Below is a small trained network, with its code and all its weights. Each question gives an input and a class and asks what happens when units are switched off, that is, made to give their printed mean instead of their output.

import numpy as np


def w(rows, s, z=0):
    codes = np.array(rows[::2]) - 128.0
    scale = np.full(codes.shape[1], s)
    scale[-1] = z or s
    return codes * scale


def f(y):
    return np.maximum(y, 0)


def log_softmax(a):
    a = a - a.max(-1, keepdims=True)
    return a - np.log(np.exp(a).sum(-1, keepdims=True))


def net(x, mask):
    res = np.array(x, float).reshape(1, 8) / 4 @ E
    y = f(res @ A[0][:, :-1].T + A[0][:, -1])
    res = res + np.where(mask, y, B[0][:, -1]) @ B[0][:, :-1]
    return log_softmax(res[-1] @ U[:, :-1].T + U[:, -1])


A, B = {}, {}
E = w([
[254,162,187,120,239,127],'x0',
[156,163,178,119,148,143],'x1',
[68,168,41,59,99,105],'x2',
[105,70,194,198,72,75],'x3',
[59,87,215,76,115,103],'x4',
[111,71,138,143,181,80],'x5',
[183,151,214,61,28,67],'x6',
[102,138,77,83,249,101],'x7',
],0.0055)
A[0] = w([
[177,164,143,92,191,164,255],'N1',
[154,157,25,187,82,168,203],'N2',
[200,100,230,147,75,95,136],'N3',
[220,116,252,147,47,94,147],'N4',
[205,133,235,132,54,127,141],'N5',
[24,51,176,134,62,118,125],'N6',
[3,148,107,61,122,101,226],'N7',
],0.006,0.0051)
B[0] = w([
[254,135,93,116,196,128,253],'N1',
[220,171,73,158,97,185,211],'N2',
[180,82,164,210,142,117,213],'N3',
[190,48,163,226,224,93,238],'N4',
[210,76,175,207,223,71,219],'N5',
[52,95,202,132,63,130,200],'N6',
[110,97,79,105,34,91,237],'N7',
],0.0082,0.0066)
U = w([
[174,20,174,243,254,88,153],'0',
[203,213,197,94,219,157,55],'1',
[2,61,169,118,54,65,49],'2',
[156,204,17,130,102,146,254],'3',
[55,128,159,190,92,219,54],'4',
],0.0067,0.0053)

Each question gives the input, the list of numbers given to net, and the class t.
The units are the neurons (one row each of A and B). Each row of codes is followed by its name. A weight is (code - 128) times the scale printed after its matrix; where a second scale follows, it is the last column's (A, B and U).
mask holds one flag per neuron, in row order. A switched-off neuron (its flag False) gives its mean, the last column of its row in B, instead of its output. The means were averaged over made-up inputs and are rounded, as every weight is.
A unit's drop is (log p(t) with every unit on - log p(t) with that unit switched off) / (log p(t) with every unit on - log p(t) with every unit switched off).
The circuit of an input: a set's keep is (log p(t) with only the set's units on - log p(t) with every unit switched off) / (log p(t) with every unit on - log p(t) with every unit switched off). Starting from all 7 units, units are removed one at a time, each time the one whose removal leaves the highest keep (on an exact tie, the one counted first), for as long as the keep stays at least 0.8.
circuit, biggest first: the units of the circuit, biggest drop first
most important unit: the unit with the biggest drop
top k neurons: the k neurons with the biggest drops, biggest first
drop when u is switched off: that unit's drop, to one decimal
input [1,6,8,5,-8,6,3,8], class 3: top 2 neurons : (N4, N5)
input [-7,1,3,6,-6,0,2,8], class 2: circuit, biggest first : (N1, N7)
input [-7,3,4,4,0,4,-5,-6], class 2: most important unit : N6
input [8,1,3,-8,-5,8,1,6], class 1: circuit, biggest first : (N4, N1, N5)
input [-3,-7,-4,-1,-7,-5,3,-1], class 3: circuit, biggest first : (N2, N4)
input [-2,-5,-7,-4,-7,4,-1,1], class 3: circuit, biggest first : (N4, N5)
input [6,3,-6,-6,-3,3,-2,3], class 1: circuit, biggest first : (N4, N5, N3)
input [-3,0,6,-6,4,-6,5,-6], class 2: circuit, biggest first : (N1, N7)
input [-6,-5,-2,8,-8,6,-4,1], class 3: top 4 neurons : (N2, N4, N5, N3)
input [6,6,2,3,-3,-5,-8,-7], class 3: circuit, biggest first : (N4, N2)
input [5,-6,5,7,-3,-6,-6,7], class 3: top 2 neurons : (N4, N5)
input [7,6,-3,0,-1,7,-6,3], class 1: top 3 neurons : (N4, N5, N3)
input [-1,2,2,-2,-5,-6,7,-7], class 0: drop when N5 is switched off : 0.1
input [-3,6,6,4,3,4,-5,-7], class 2: drop when N6 is switched off : 0.1
input [-5,-2,7,6,1,-8,3,8], class 2: drop when N1 is switched off : 0.2
input [4,4,0,-4,0,0,-2,-1], class 1: drop when N4 is switched off : 0.2
input [-2,2,3,3,-2,3,-2,-6], class 4: most important unit : N1
